-2, 2, 19
2, -2, 4
0, 0, 6
33, 0, 1
1, -3, 0
0, -1, 1
0, 0, 0
->
0, 0, 0
0, -1, 1
1, -3, 0
33, 0, 1
0, 0, 6
2, -2, 4
-2, 2, 19

0, 3, 2, 21, 2, 10, 36, 2, 2, 11, 2, 7, 8, 5
0, 3, 2, 22, 2, 10, 36, 2, 2, 10, 2, 7, 7, 5
0, 3, 5, 32, 1, 9, 35, 4, 3, 5, 3, 5, 3, 3
0, 3, 2, 21, 2, 10, 36, 2, 2, 11, 2, 7, 8, 5
1, 3, 2, 19, 2, 10, 35, 2, 1, 13, 2, 8, 9, 5
->
1, 3, 2, 19, 2, 10, 35, 2, 1, 13, 2, 8, 9, 5
0, 3, 2, 21, 2, 10, 36, 2, 2, 11, 2, 7, 8, 5
0, 3, 5, 32, 1, 9, 35, 4, 3, 5, 3, 5, 3, 3
0, 3, 2, 22, 2, 10, 36, 2, 2, 10, 2, 7, 7, 5
0, 3, 2, 21, 2, 10, 36, 2, 2, 11, 2, 7, 8, 5

-14, 1, 2
1, -30, -11
-14, -1, -15
4, -4, 3
-10, -5, -13
-1, -19, -20
-13, -16, -9
1, -15, -2
-17, -5, -4
->
-17, -5, -4
1, -15, -2
-13, -16, -9
-1, -19, -20
-10, -5, -13
4, -4, 3
-14, -1, -15
1, -30, -11
-14, 1, 2

-8, 6, 8
-37, 3, -7
->
-37, 3, -7
-8, 6, 8

-8, -10, 4, 3, 30, -8, 0
0, 14, -14, 8, 9, 8, -1
->
0, 14, -14, 8, 9, 8, -1
-8, -10, 4, 3, 30, -8, 0

2, -15, -13, 2, -4, -15, -7
-23, 5, -4, -23, 0, 1, -2
34, -30, -7, 29, -22, -12, -18
-1, -3, -2, -1, -1, -5, -3
->
-1, -3, -2, -1, -1, -5, -3
34, -30, -7, 29, -22, -12, -18
-23, 5, -4, -23, 0, 1, -2
2, -15, -13, 2, -4, -15, -7
---
30, -15, 23, -21, 10
-23, -10, 36, -1, -7
-4, 8, 24, 22, 22
-17, 17, 38, -25, -22
-32, -27, 7, -1, 14
-17, -1, -14, -26, 13
20, -17, 3, 4, -3
-8, -9, -35, 30, -21
-1, -26, 6, -25, 24
-17, 18, -38, 37, 26
->
-17, 18, -38, 37, 26
-17, 17, 38, -25, -22
-4, 8, 24, 22, 22
-17, -1, -14, -26, 13
-8, -9, -35, 30, -21
-23, -10, 36, -1, -7
30, -15, 23, -21, 10
20, -17, 3, 4, -3
-1, -26, 6, -25, 24
-32, -27, 7, -1, 14

28, 7, 8, 2, 23, 15, 10, -11, -1, 7
7, -18, -22, 3, -35, -34, -26, -20, -6, 8
2, -9, -5, -12, 2, 1, -3, 8, 13, 4
-11, 2, 18, 15, 8, 7, 14, 8, 10, 0
3, 6, -4, -2, 12, 10, 6, 12, -3, -3
->
28, 7, 8, 2, 23, 15, 10, -11, -1, 7
3, 6, -4, -2, 12, 10, 6, 12, -3, -3
-11, 2, 18, 15, 8, 7, 14, 8, 10, 0
2, -9, -5, -12, 2, 1, -3, 8, 13, 4
7, -18, -22, 3, -35, -34, -26, -20, -6, 8

-1, -19, -15, -14, 0, 6, -10, -15, -22, 11, 10, 14
9, 32, -3, -6, -25, -27, -19, -13, 13, 2, -2, -1
6, 6, -4, 19, 12, 16, -6, 10, -5, 13, -6, 0
->
9, 32, -3, -6, -25, -27, -19, -13, 13, 2, -2, -1
6, 6, -4, 19, 12, 16, -6, 10, -5, 13, -6, 0
-1, -19, -15, -14, 0, 6, -10, -15, -22, 11, 10, 14

5, -31, 6, -10
6, 7, -4, 6
->
6, 7, -4, 6
5, -31, 6, -10

18, -10, -3, -4, -5, 3, -1, 2, -1
-16, 21, -3, -35, 18, -6, -8, 0, -11
8, 10, -2, 12, -32, 15, 0, -5, 21
->
-16, 21, -3, -35, 18, -6, -8, 0, -11
8, 10, -2, 12, -32, 15, 0, -5, 21
18, -10, -3, -4, -5, 3, -1, 2, -1

-7, 8, -5, -10, -5, 6, 1, 14, 0, 3, 8, 3, 13, -9
6, -3, 3, 8, -3, 5, -11, 12, -1, -6, -22, -3, -12, 10
4, 12, 4, -1, 12, -2, -6, 20, -34, -9, -11, -3, -7, 19
->
4, 12, 4, -1, 12, -2, -6, 20, -34, -9, -11, -3, -7, 19
-7, 8, -5, -10, -5, 6, 1, 14, 0, 3, 8, 3, 13, -9
6, -3, 3, 8, -3, 5, -11, 12, -1, -6, -22, -3, -12, 10

2, -2, -18, 3, -27, -31, 7, 3
16, 23, -3, 3, 5, -31, 3, -18
22, 11, 20, -6, 5, -31, -3, 8
31, -7, -6, 5, -8, -31, -2, -1
27, 12, -1, -12, 0, -31, 7, -7
24, 10, 15, -6, -8, -31, 0, 12
-19, 9, 17, 3, -7, -31, -2, 19
19, -1, -8, 23, -7, -31, -7, -9
-1, 20, -11, 13, 1, -31, 3, -21
-2, 28, 10, -13, 2, -31, 9, -1
-18, 18, -10, 0, -17, -31, 11, -1
-7, 14, -13, 5, -25, -31, 9, 2
->
-2, 28, 10, -13, 2, -31, 9, -1
16, 23, -3, 3, 5, -31, 3, -18
-1, 20, -11, 13, 1, -31, 3, -21
-18, 18, -10, 0, -17, -31, 11, -1
-7, 14, -13, 5, -25, -31, 9, 2
27, 12, -1, -12, 0, -31, 7, -7
22, 11, 20, -6, 5, -31, -3, 8
24, 10, 15, -6, -8, -31, 0, 12
-19, 9, 17, 3, -7, -31, -2, 19
19, -1, -8, 23, -7, -31, -7, -9
2, -2, -18, 3, -27, -31, 7, 3
31, -7, -6, 5, -8, -31, -2, -1

-11, 14
-3, -35
0, 10
13, 4
0, -8
0, 20
17, -4
1, 28
3, -10
-1, 15
3, 41
2, 31
->
3, 41
2, 31
1, 28
0, 20
-1, 15
-11, 14
0, 10
13, 4
17, -4
0, -8
3, -10
-3, -35
